Here is a tiny trained network, its code and every weight. The questions are about switching its units off for an input and a target symbol, where a switched-off unit gives its printed mean instead of its output.

import numpy as np


def w(rows, s, z=0):
    codes = np.array(rows[::2]) - 128.0
    scale = np.full(codes.shape[1], s)
    scale[-1] = z or s
    return codes * scale


def f(y):
    return y / 2 * (1 + np.tanh(0.7978845608 * (y + 0.044715 * y**3)))


def softmax(a):
    e = np.exp(a - a.max(-1, keepdims=True))
    return e / e.sum(-1, keepdims=True)


def log_softmax(a):
    a = a - a.max(-1, keepdims=True)
    return a - np.log(np.exp(a).sum(-1, keepdims=True))


def net(x, mask):
    ids = ['ΓΛΨΩβμ'.index(c) for c in x.split()]
    T = len(ids)
    res = E[ids] + P[:T]
    u = 0
    for l in range(2):
        r = res
        for j in range(2):
            rows = slice(2 * j, 2 * j + 2)
            q, k, v = (r @ M[l][rows].T for M in (Q, K, V))
            z = softmax(np.where(np.tri(T) > 0, q @ k.T / 2**0.5, -1e9)) @ v
            o = O[l][rows]
            res = res + np.where(mask[u + j], z, o[:, -1]) @ o[:, :-1]
        u += 2
        y = f(res @ A[l][:, :-1].T + A[l][:, -1])
        res = res + np.where(mask[u : u + 8], y, B[l][:, -1]) @ B[l][:, :-1]
        u += 8
    return log_softmax(res[-1] @ U[:, :-1].T + U[:, -1])


Q, K, V, O, A, B = {}, {}, {}, {}, {}, {}
E = w([
[76,10,86,146],'Γ',
[116,24,129,154],'Λ',
[255,102,79,108],'Ψ',
[13,111,23,149],'Ω',
[210,163,122,17],'β',
[185,153,119,251],'μ',
],0.011)
P = w([
[197,105,156,214],'0',
[1,186,118,97],'1',
[40,192,126,110],'2',
[54,198,127,105],'3',
[72,178,131,104],'4',
[68,160,100,90],'5',
[106,101,113,110],'6',
[137,4,111,128],'7',
],0.0096)
Q[0] = w([
[187,133,73,92],'0.h1',
[128,152,84,107],'0.h1',
[43,163,143,226],'0.h2',
[129,72,202,254],'0.h2',
],0.0083)
K[0] = w([
[145,120,159,132],'0.h1',
[141,157,117,142],'0.h1',
[116,157,69,245],'0.h2',
[97,129,104,163],'0.h2',
],0.012)
V[0] = w([
[66,235,121,57],'0.h1',
[114,97,1,193],'0.h1',
[156,15,122,83],'0.h2',
[121,175,24,184],'0.h2',
],0.0093)
O[0] = w([
[156,51,194,135,160],'0.h1',
[45,165,153,109,251],'0.h1',
[91,234,169,88,67],'0.h2',
[118,2,184,189,236],'0.h2',
],0.0084,0.0026)
A[0] = w([
[195,101,174,2,91],'0.n1',
[78,100,126,143,4],'0.n2',
[103,254,196,94,130],'0.n3',
[136,10,110,132,177],'0.n4',
[216,165,55,103,135],'0.n5',
[146,192,125,67,115],'0.n6',
[177,138,11,86,193],'0.n7',
[209,174,58,214,155],'0.n8',
],0.0098,0.0031)
B[0] = w([
[113,69,124,104,224],'0.n1',
[223,146,86,79,157],'0.n2',
[140,200,78,110,178],'0.n3',
[50,204,98,110,254],'0.n4',
[166,73,57,124,200],'0.n5',
[157,110,121,66,191],'0.n6',
[177,95,153,80,206],'0.n7',
[255,116,124,130,176],'0.n8',
],0.0095,0.0063)
Q[1] = w([
[88,179,138,99],'1.h1',
[71,136,138,87],'1.h1',
[103,249,143,114],'1.h2',
[68,142,113,108],'1.h2',
],0.015)
K[1] = w([
[142,179,37,163],'1.h1',
[163,171,58,144],'1.h1',
[201,187,111,247],'1.h2',
[142,250,70,129],'1.h2',
],0.011)
V[1] = w([
[41,109,179,141],'1.h1',
[169,254,188,107],'1.h1',
[85,155,126,88],'1.h2',
[68,155,180,112],'1.h2',
],0.0083)
O[1] = w([
[91,117,82,218,8],'1.h1',
[103,249,165,153,119],'1.h1',
[184,177,35,160,114],'1.h2',
[215,107,2,137,52],'1.h2',
],0.0091,0.014)
A[1] = w([
[141,127,115,158,91],'1.n1',
[69,204,173,155,84],'1.n2',
[78,67,143,119,120],'1.n3',
[148,220,44,144,230],'1.n4',
[195,123,187,89,140],'1.n5',
[91,152,169,207,255],'1.n6',
[161,206,150,112,103],'1.n7',
[249,91,31,169,159],'1.n8',
],0.013,0.0038)
B[1] = w([
[153,88,124,201,130],'1.n1',
[225,180,65,223,191],'1.n2',
[130,72,151,167,181],'1.n3',
[158,1,151,15,160],'1.n4',
[117,133,78,170,253],'1.n5',
[215,116,127,250,164],'1.n6',
[3,145,132,145,175],'1.n7',
[75,194,174,66,180],'1.n8',
],0.0087,0.02)
U = w([
[254,124,51,128,161],'Γ',
[187,227,10,121,218],'Λ',
[157,182,118,158,15],'Ψ',
[88,98,60,172,4],'Ω',
[111,142,229,91,188],'β',
[227,65,184,154,180],'μ',
],0.0083,0.0034)

Each question gives the input, a string of symbols that net reads in full, and the target symbol t.
The units are the heads (2 rows each of Q, K, V and O) and the neurons (one row each of A and B). Each row of codes is followed by its name. A weight is (code - 128) times the scale printed after its matrix; where a second scale follows, it is the last column's (O, A, B and U).
mask holds one flag per unit, layer by layer, with each layer's heads first. A switched-off unit (its flag False) gives its mean, the last column of its rows in O or B, instead of its output. The means were averaged over made-up inputs and are rounded, as every weight is.
A unit's drop is (log p(t) with every unit on - log p(t) with that unit switched off) / (log p(t) with every unit on - log p(t) with every unit switched off).
The circuit of an input: a set's keep is (log p(t) with only the set's units on - log p(t) with every unit switched off) / (log p(t) with every unit on - log p(t) with every unit switched off). Starting from the 12 units with the biggest drops (on a tie, the unit counted first), units are removed one at a time, each time the one whose removal leaves the highest keep (on an exact tie, the one counted first), for as long as the keep stays at least 0.8.
circuit, biggest first: the units of the circuit, biggest drop first
k most important neurons: the k neurons with the biggest drops, biggest first
k most important neurons of layer l: the k neurons of layer l with the biggest drops, biggest first
input μ Λ Ω Γ μ Ω μ β, target β: circuit, biggest first -> [0.h2; 1.h2]
input β μ β β β, target μ: circuit, biggest first -> [0.h1; 1.n8]
input Λ μ Ω β β Ω Γ, target Λ: 2 most important neurons -> [0.n4; 1.n2]
input β β μ Ω μ β Λ, target β: most important neuron -> [0.n4]
input β Ψ β β μ Ψ Λ, target β: 2 most important neurons of layer 0 -> [0.n5; 0.n4]
input Λ Γ Ω, target Λ: circuit, biggest first -> [0.h1; 1.n2; 0.h2; 1.h1]
input β β Γ Λ β Ψ, target β: 3 most important neurons of layer 0 -> [0.n5; 0.n8; 0.n3]
input Λ μ Λ Γ β β Ω Ψ, target β: circuit, biggest first -> [1.n8; 1.n2; 1.h2]
input μ Γ Λ, target μ: 2 most important neurons -> [0.n1; 0.n5]
input Ω Λ μ μ μ β Γ, target Ω: 2 most important neurons of layer 0 -> [0.n4; 0.n1]
input Γ Ω Λ β μ Ω, target Γ: circuit, biggest first -> [1.n4; 1.h2; 1.n7]
input Ψ Λ β β Γ, target Ψ: 3 most important neurons -> [1.n2; 0.n1; 0.n5]
input Ψ β μ Ω Ψ Γ, target Ψ: 4 most important neurons -> [1.n2; 0.n4; 0.n1; 0.n8]
input Ω Ω μ Ω β Ω μ, target Ω: circuit, biggest first -> [0.h2; 1.h1]
input Γ μ μ Ω β β Λ, target Γ: circuit, biggest first -> [1.h2; 1.n7]
input μ μ β Ψ β β, target Γ: 3 most important neurons of layer 0 -> [0.n4; 0.n1; 0.n5]
input μ Γ β β μ Ω Γ, target μ: 3 most important neurons of layer 0 -> [0.n1; 0.n5; 0.n8]
input β Λ β β Λ μ μ Γ, target β: 3 most important neurons -> [0.n4; 0.n5; 0.n8]
input Ψ β μ β, target Λ: 2 most important neurons -> [0.n4; 1.n5]
input Ψ β μ β μ Γ Λ, target Ψ: 4 most important neurons of layer 0 -> [0.n4; 0.n1; 0.n8; 0.n5]
input β Ω β β β, target μ: 3 most important neurons of layer 1 -> [1.n2; 1.n3; 1.n7]
